Questions about the row below.
1) Read off the entry just right of the centre entry.
2) Read off the third entry from the right.
3) Read off the 5th-last entry.
[ 56  24  -5 -19  57]
1) -19
2) -5
3) 56

W =
array([[ 15.38,  -5.99,   2.29, -22.32,  19.29],
       [ 18.24,   3.57,   9.49, -19.02, -15.63],
       [  7.82, -20.21, -16.00,  20.33,   8.62]])
What is the fourth-last entry, reading row by row?
A: -20.21
What is the entry in the top-right corner?
A: 19.29
The smallest entry in the first column is 7.82
What is the maximum?
A: 20.33
What is the entry directly below -5.99?
A: 3.57
What is the entry just left of 20.33?
A: -16.00
What is the entry just left of -5.99?
A: 15.38
What is the entry directly below 2.29?
A: 9.49
What is the entry directly below the smallest entry?
A: -19.02
The bottom-right entry -> 8.62
The smallest entry in the last column -> -15.63

B = array([ 44,  19,  47,  30, -17])
The entry just left of the largest entry is 19
Read off the median of all entries.
30

((78.452, -105.064, -94.004, -242.326, -113.337, 53.642, -172.483), (-121.335, 64.539, 52.841, 202.166, 72.574, -96.163, 132.068), (-34.149, -74.283, -17.214, 27.511, -54.515, -79.451, -21.684), (-110.782, 56.847, 53.325, 192.225, 60.284, -97.932, 124.382))
The entry just left of 60.284 is 192.225
The entry just right of 64.539 is 52.841
What is the largest entry?
Answer: 202.166
The entry just left of the smallest entry is -94.004
The entry just left of 56.847: -110.782
The third largest entry is 132.068
The first entry in reading order is 78.452
The entry just right of 192.225 is 60.284
What is the second smallest entry?
Answer: -172.483
The entry just right of -97.932: 124.382
What is the smallest entry?
Answer: -242.326
The entry just right of -54.515: -79.451

Read these off the row that follows.
1) What is the entry just left of 18.9?
2) What is the entry just left of 17.6?
3) What is the entry just left of -10.3?
4) What is the entry just right of the largest entry?
5) What is the entry just left of 19.4?
[-12.4  18.9  18.6  18.7  18.5 -10.3 -12.6  17.6 -12.4  17.9 -10.5  17.1
  19.4 -10.2  18.7 -12.8]
1) -12.4
2) -12.6
3) 18.5
4) -10.2
5) 17.1

Read these off the matrix that follows.
1) Give the 2nd smallest entry.
2) Give the third largest entry.
3) Give the largest entry in the last row.
4) Give the third-last entry, reading row by row.
5) Give the entry in the bottom-left corner.
[[ 39 -43  33 -35 -30]
 [ 14 -42 -39   7  46]]
1) -42
2) 33
3) 46
4) -39
5) 14

x =
[[ 0.0 -0.1  0.3 -0.7 -0.4 -0.7 -0.6  0.4 -0.5 -0.2]
 [-0.8 -0.7  0.6  0.7 -1.5  0.6 -1.5  0.7 -1.5 -1.6]
 [-0.3 -0.3 -1.6  1.4 -0.6  1.4 -0.1 -1.6 -0.4 -1.3]
 [ 0.3  0.3  0.6 -0.9 -0.7 -1.0 -0.9  0.7 -0.7 -0.3]
 [-1.1 -1.1 -0.3  0.0 -0.1  0.1  0.0 -0.3 -0.1 -0.2]
 [ 1.6  1.6  0.2 -1.9  0.0 -1.9 -0.4  0.2 -0.2  0.5]
 [ 1.0  1.0 -1.5 -0.7  0.5 -0.7  0.6 -1.5  0.5  0.5]
 [ 1.0  1.0 -2.0  0.8 -0.3  0.8  0.1 -2.0 -0.3 -0.9]
 [ 1.1  1.1  0.2 -1.4 -0.2 -1.5 -0.5  0.2 -0.4  0.2]
 [-1.0 -1.1 -1.5 -0.7  1.5 -0.7  1.6 -1.5  1.5  1.4]
 [-1.2 -1.3 -1.5 -0.5  1.3 -0.4  1.5 -1.5  1.4  1.2]
 [ 0.5  0.5 -1.8  0.1  0.3  0.1  0.6 -1.8  0.3  0.0]
 [-2.2 -2.2 -1.5  1.8 -0.2  1.8  0.4 -1.5  0.1 -1.0]
 [ 1.0  1.0 -0.5 -1.1  0.1 -1.1  0.0 -0.5  0.0  0.4]]
What is the entry in the bottom-left corner?
A: 1.0
What is the entry in the bottom-right corner?
A: 0.4
What is the second entry, reading row by row?
A: -0.1
The largest entry in the first column is 1.6
The second entry on the main diagonal -> -0.7
What is the 4th entry from the end, reading row by row?
A: 0.0
What is the third entry on the diagonal from the top-right corner?
A: -1.6
The entry in the top-left corner: 0.0
The smallest entry in the last column: -1.6
The top-right entry: -0.2
The third entry from the end, reading row by row: -0.5
What is the second-last entry, reading row by row?
A: 0.0
What is the largest entry in the first row?
A: 0.4
The 5th-last entry, reading row by row -> -1.1
What is the 3rd entry on the main diagonal?
A: -1.6
What is the smallest entry in the first column?
A: -2.2
